[[2 6 1 6 6]
 [4 8 5 5 6]] ans = 6

[[11 50 33 80  6  4]
 [ 9 55 37 89  1  7]
 [40 49 35 23 52 24]] ans = 24

[207 151  17  56   4 189  30] ans = 30

[[485 656 395 179]
 [633 321 514 770]] ans = 770

[86 24 43 49 71 41] ans = 41

[[ 93 128 238 125 232  20 221]
 [231 219 166 223 134 108 165]] ans = 165

[546 160 314 789] ans = 789
---
[ 1.577  0.165 -1.181  0.178] -> 0.178
[ 118.7  115.7 -102.7   79.9  -67.6   26.4  -95.7] -> -95.7
[ 0.09  0.14 -0.12  0.09] -> 0.09
[ 11.9 -14.3  -2.1 -11.5   5.6] -> 5.6
[-1.20  1.17  1.52  0.12  1.20  0.57] -> 0.57
[ -95.5  -25.4  113.7 -152.1] -> -152.1
[-0.09  0.18 -0.10  0.08] -> 0.08
---
-1.051   0.283  -1.742  -0.170   1.909  -0.520
-0.340   0.029  -0.856   0.478   0.900  -0.124
-> -0.856

 1.6   0.5   0.3  -1.1  -0.4   0.9
 2.0  -1.3  -0.6   0.7   0.7   1.2
 1.3   0.4   1.1   1.4   0.4   0.7
-> 1.1

 1.3  -0.3   0.4  -0.6  -1.7   0.6 -> 0.4

 107.3    34.9  -217.6   -47.4  -228.3  -202.5
 128.9    38.2  -165.0   -36.5  -202.6  -242.2
  95.2    30.4  -191.8  -130.0  -213.2  -200.9
-> -191.8

 -7.787   15.941   11.142  -11.959  -10.933   -9.506 -> 11.142

-0.17   0.10  -0.05   0.03  -0.08   0.05 -> -0.05

-1.66   0.19   0.36   1.32  -1.18   1.56
-1.24  -1.47  -1.39  -1.38  -2.33  -1.50
-1.80   1.36   0.79  -0.45   2.16  -1.75
-> 0.79
---
[ 38  49   3 -34  -9] yields 3
[  6  10 -24  -6  55  27] yields -24
[-49  51 -16   1 -38  -9] yields -16
[ 57 -11   2 -20   7] yields 2
[-24 -34 -12  56  14 -26] yields -12
[  4 -52  37  46] yields 37
[  5 -16 -39  45] yields -39
[ 58  -5  42  24 -28   0  13] yields 42
[-28 -46  35 -56] yields 35
[-31 -15 -10  56  -9 -26] yields -10
---
Input:
80	75	222	59	12	75
102	139	18	147	18	144
Output: 12

Input:
20	113	125	130	143
166	211	176	152	140
Output: 143

Input: 45	91	79	0	85	98
Output: 85

Input: 83	41	80	34	85	15	82
Output: 85

Input:
39	48	44	32	47	63
69	53	54	62	40	42
49	48	37	93	59	16
Output: 47

Input:
216	191	212	58
177	102	114	125
163	157	162	113
Output: 177

Input:
620	628	126	-133	694	905	-574
131	442	-555	476	828	-21	626
Output: 694

Input:
-44	37	-17	-27
-9	27	-27	-30
Output: -9

Input: 772	523	100	265	742	368
Output: 742

Input: -28	823	587	-924	-144	102
Output: -144
---
-19	23	47	17	45	-25	-6 yields 17

8	27	-16	23	8	-21
-1	-2	14	-13	-49	1
yields 14

22	-1	-8	37	19	-54 yields -8

4	-34	5	2	11	-5
12	-52	-25	5	-31	48
yields -25

-3	-45	41	8	-39 yields -45

50	4	42	44	-36	2 yields 42

13	25	-46	23 yields 13

43	7	-6	26	-11	10 yields -6

1	26	-50	-39	34	-58
2	-26	49	36	-28	54
yields 49

9	0	-7	10	1
-27	24	-11	23	-9
53	-13	-46	17	4
yields -13
---
[[ 17 -31 -13 -42 -49]
 [  2 -56 -16 -42 -30]] value -42

[ 54 -19 -31  -8 -50  29   1] value -8

[-30  38 -43  13 -15  45] value 13

[ 56  31 -13 -47] value -47

[ -4   2   9 -20   1  42  -1] value -20

[[ 49   6  -1 -21  34  24]
 [ 16  11 -27  -7  -2  19]
 [ 30  22 -56 -14  -4  39]] value -21
---
[0.117, -0.020, -0.057, -0.104, -0.117, -0.135, -0.124] --> -0.020
[-103.523, -90.251, 183.709, -75.376, -80.037, -56.284, -39.539] --> -90.251
[0.17, 0.05, 0.18, -0.11] --> 0.05
[-13.452, -10.964, -4.678, 11.063] --> -10.964
[129.8, 92.5, -176.6, 155.8, -160.0, -35.1, -85.4] --> 92.5
[-157.3, -111.8, 23.0, 106.9, 69.7, 52.8, -28.4] --> -111.8
[0.147, -0.130, 0.170, -0.041] --> -0.130
---
[842 213 813 672] gives 672, 842

[ 855  471   41   87 -597  368] gives 368, 855

[ 81   6  98 157 176  44 196] gives 196, 81

[ 4 99 32 41 33 76 25] gives 25, 4

[6 8 0 3 6] gives 6, 6

[872 359 330   5 693] gives 693, 872

[9464 8351 5599 4140 4985 3013 4230] gives 4230, 9464

[7 4 6 1 7] gives 7, 7

[3 4 9 3 2 2] gives 2, 3

[[4 3 5 7 1]
 [4 3 6 8 1]] gives 1, 4
---
-18.21   11.87  -17.12  -16.45    8.72   -1.78   -4.43 out -4.43
 -4.08  -13.61   14.02   10.99  -12.00   -8.66 out -8.66
-0.16  -0.18   0.12   0.15  -0.07 out -0.07
-0.079  -0.144  -0.050  -0.093  -0.028   0.156 out 0.156
 1.507  -0.931   1.469   1.427 out 1.427
 1.8  -0.9   1.0  -1.1 out -1.1
 0.6   0.0  -1.2   0.9 out 0.9
---
563	938	79	924	156	565	111
338	881	484	893	584	337	534
649	431	265	415	234	655	242
⇒ 79

5772	5554	4591	4167	3301	3632
8389	5578	4630	3750	2021	6464
⇒ 4591

-965	-288	260	-984	547 ⇒ 260

200	233	98	108	157	24	51 ⇒ 98

32	31	31	30	32	31
33	35	28	67	87	11
⇒ 31

0	25	-3	6	9	11	22
19	32	10	-33	2	14	27
⇒ -3

85	59	32	55	32	12	92 ⇒ 32

4	7	4	7	2	7
5	2	6	4	9	7
⇒ 4
---
[ 47 -34 -12  -8 -18] Out: -18
[2 3 3 4 6 7] Out: 7
[1 5 4 7 2] Out: 2
[-778 -270  192  848 -469  722] Out: 722
[7073 7576 6935 6720 8929 6431 2440] Out: 2440
[31 22 17 52 89 55 42] Out: 42
[232  64 113  50  37] Out: 37
[ 555 -276  109 -261 -986 -410] Out: -410
[42 23 24  3 36 20 78] Out: 78
[ 17 -22  31  42 -37   6] Out: 6
---
6	6	8	6	0	6 Answer: 8
-47	40	-24	14 Answer: -24
68	25	82	23	53 Answer: 82
7	-2	29	-33	9	39 Answer: 29
87	85	64	13	94	76 Answer: 64
2	7	2	2	8	2 Answer: 2
14	27	-20	1	-26 Answer: -20
135	247	235	100	45	145 Answer: 235
---
Input: -49,10,0,13,19
Output: -49

Input:
6,-46,11,-27
25,-7,22,38
-19,3,-14,-2
Output: 6

Input: 6,-28,12,14,-55,4
Output: 6

Input: 53,57,-41,-34
Output: 53

Input: -11,-23,49,53,-11,52
Output: -11

Input:
-5,6,-24,32,30
34,-41,-6,30,-53
Output: -5
---
array([[ -6, -24,  29,   0,  24,  -5,   3],
       [-26, -14, -11,   3,   4,  44,  21]]) yields 3, -26

array([-24, -15, -53,   8]) yields 8, -24

array([-50, -21,  34, -27]) yields -27, -50

array([[  9,   9, -53, -26, -42,  11],
       [ -2, -11,  -3, -10,  12,  -3],
       [  3,  -7,   1,   6,  20,   0]]) yields 11, 3

array([21, 23, 29, 59, 52, 37]) yields 37, 21

array([-19, -36,  57,  17, -28,  -6,  16]) yields 16, -19

array([[ 24,  -8,  -9,  -1, -11,  10],
       [ 28, -50, -26,  52, -22, -21],
       [ 18, -28,  -6,  24, -25,  -3]]) yields 10, 18

array([[ 50, -55, -56, -10],
       [-27, -27,  27,  41]]) yields -10, -27

array([[ 38, -32,  11,  18, -46],
       [ 47, -11,   7,  -7, -22]]) yields -46, 47
